Here is a tiny trained network, its code and every weight. The questions are about switching its units off for an input and a class, where a switched-off unit gives its printed mean instead of its output.

import numpy as np


def w(rows, s, z=0):
    codes = np.array(rows[::2]) - 128.0
    scale = np.full(codes.shape[1], s)
    scale[-1] = z or s
    return codes * scale


def norm(h):
    return h / np.sqrt((h * h).mean(-1, keepdims=True) + 1e-5)


def f(y):
    return np.maximum(y, 0)


def log_softmax(a):
    a = a - a.max(-1, keepdims=True)
    return a - np.log(np.exp(a).sum(-1, keepdims=True))


def net(x, mask):
    res = np.array(x, float).reshape(1, 4) / 4 @ E
    u = 0
    for l in range(2):
        y = f(norm(res) @ A[l][:, :-1].T + A[l][:, -1])
        res = res + np.where(mask[u : u + 16], y, B[l][:, -1]) @ B[l][:, :-1]
        u += 16
    return log_softmax(norm(res)[-1] @ U[:, :-1].T + U[:, -1])


A, B = {}, {}
E = w([
[142,189,71,207],'x0',
[189,117,144,144],'x1',
[120,254,234,125],'x2',
[129,131,128,127],'x3',
],0.0096)
A[0] = w([
[252,88,191,101,160],'L0N1',
[41,122,126,85,128],'L0N2',
[123,95,60,87,2],'L0N3',
[188,158,95,162,176],'L0N4',
[24,119,126,69,123],'L0N5',
[182,147,63,111,62],'L0N6',
[174,91,181,44,50],'L0N7',
[83,94,130,147,80],'L0N8',
[107,128,223,99,164],'L0N9',
[171,153,99,181,97],'L0N10',
[162,83,116,137,51],'L0N11',
[177,99,168,170,19],'L0N12',
[225,104,161,211,109],'L0N13',
[120,183,134,177,113],'L0N14',
[109,50,112,113,106],'L0N15',
[28,192,53,90,141],'L0N16',
],0.012,0.0047)
B[0] = w([
[82,60,191,163,240],'L0N1',
[141,68,171,148,195],'L0N2',
[145,128,145,116,179],'L0N3',
[70,128,95,101,219],'L0N4',
[105,97,157,153,210],'L0N5',
[108,140,170,101,161],'L0N6',
[2,158,70,78,201],'L0N7',
[159,130,141,118,149],'L0N8',
[117,138,93,62,254],'L0N9',
[72,160,112,141,189],'L0N10',
[144,126,117,103,166],'L0N11',
[153,106,190,209,141],'L0N12',
[108,71,153,169,206],'L0N13',
[120,106,75,72,208],'L0N14',
[144,136,126,74,224],'L0N15',
[143,58,174,185,224],'L0N16',
],0.011,0.0058)
A[1] = w([
[160,109,34,101,50],'L1N1',
[105,58,94,136,138],'L1N2',
[122,190,21,254,80],'L1N3',
[134,22,123,137,139],'L1N4',
[173,111,27,100,74],'L1N5',
[28,138,75,93,95],'L1N6',
[83,241,204,150,252],'L1N7',
[111,177,164,71,92],'L1N8',
[231,57,130,1,73],'L1N9',
[154,114,15,113,84],'L1N10',
[129,171,37,53,219],'L1N11',
[105,94,194,210,70],'L1N12',
[37,96,142,23,156],'L1N13',
[75,140,106,79,223],'L1N14',
[64,172,206,141,130],'L1N15',
[101,174,41,215,141],'L1N16',
],0.0097,0.0037)
B[1] = w([
[180,132,173,108,144],'L1N1',
[230,157,144,113,195],'L1N2',
[19,99,143,51,167],'L1N3',
[160,235,192,137,207],'L1N4',
[192,145,155,113,145],'L1N5',
[124,214,124,219,195],'L1N6',
[224,9,116,65,195],'L1N7',
[177,150,33,130,157],'L1N8',
[68,250,135,148,167],'L1N9',
[193,158,197,79,151],'L1N10',
[149,187,200,246,168],'L1N11',
[99,88,227,233,156],'L1N12',
[117,191,48,207,247],'L1N13',
[253,147,85,171,203],'L1N14',
[204,55,93,199,183],'L1N15',
[49,115,161,23,170],'L1N16',
],0.0065,0.011)
U = w([
[252,165,103,92,139],'0',
[67,172,101,85,72],'1',
[159,161,138,165,254],'2',
[150,67,164,178,39],'3',
],0.021,0.0079)

Each question gives the input, the list of numbers given to net, and the class t.
The units are the neurons (one row each of A and B). Each row of codes is followed by its name. A weight is (code - 128) times the scale printed after its matrix; where a second scale follows, it is the last column's (A, B and U).
mask holds one flag per neuron, layer by layer. A switched-off neuron (its flag False) gives its mean, the last column of its row in B, instead of its output. The means were averaged over made-up inputs and are rounded, as every weight is.
A unit's drop is (log p(t) with every unit on - log p(t) with that unit switched off) / (log p(t) with every unit on - log p(t) with every unit switched off).
The circuit of an input: a set's keep is (log p(t) with only the set's units on - log p(t) with every unit switched off) / (log p(t) with every unit on - log p(t) with every unit switched off). Starting from the 12 units with the biggest drops (on a tie, the unit counted first), units are removed one at a time, each time the one whose removal leaves the highest keep (on an exact tie, the one counted first), for as long as the keep stays at least 0.8.
circuit, biggest first: the units of the circuit, biggest drop first
k most important neurons: the k neurons with the biggest drops, biggest first
k most important neurons of layer l: the k neurons of layer l with the biggest drops, biggest first
input [3,8,-4,4], class 3: circuit, biggest first	[L0N13]
input [8,6,8,-3], class 0: 3 most important neurons	[L1N7 L0N7 L0N16]
input [-4,-4,0,6], class 2: 4 most important neurons of layer 1	[L1N7 L1N13 L1N16 L1N3]
input [5,2,-6,-4], class 0: circuit, biggest first	[L1N10 L0N1]
input [7,8,3,7], class 3: circuit, biggest first	[L0N13 L1N12 L1N13]
input [-5,1,-3,-7], class 2: circuit, biggest first	[L1N13 L0N16 L1N7]
input [-8,-4,6,-1], class 1: circuit, biggest first	[L0N9 L0N7]
input [8,-2,5,-6], class 1: 2 most important neurons of layer 1	[L1N3 L1N16]
input [6,-5,3,-2], class 1: 4 most important neurons	[L0N1 L0N14 L1N3 L1N16]
input [8,1,6,0], class 1: 2 most important neurons	[L1N3 L1N16]
input [-3,-4,1,1], class 3: 2 most important neurons of layer 0	[L0N5 L0N2]
input [6,-4,8,-3], class 0: 2 most important neurons	[L1N7 L0N7]
input [-4,3,3,2], class 1: 2 most important neurons	[L0N7 L0N9]
input [-5,-7,6,5], class 3: circuit, biggest first	[L1N4 L1N7 L1N15]
input [0,7,2,-3], class 3: most important neuron of layer 0	[L0N1]
input [-5,1,2,3], class 1: 2 most important neurons	[L0N7 L0N9]
input [8,7,7,0], class 1: 2 most important neurons of layer 0	[L0N14 L0N15]
input [5,0,5,2], class 0: 4 most important neurons of layer 1	[L1N7 L1N14 L1N12 L1N9]
input [-3,-7,4,2], class 3: 2 most important neurons of layer 0	[L0N16 L0N5]
input [-3,8,3,-2], class 3: circuit, biggest first	[L0N1]
input [-1,2,-3,-5], class 2: 2 most important neurons	[L1N9 L1N7]
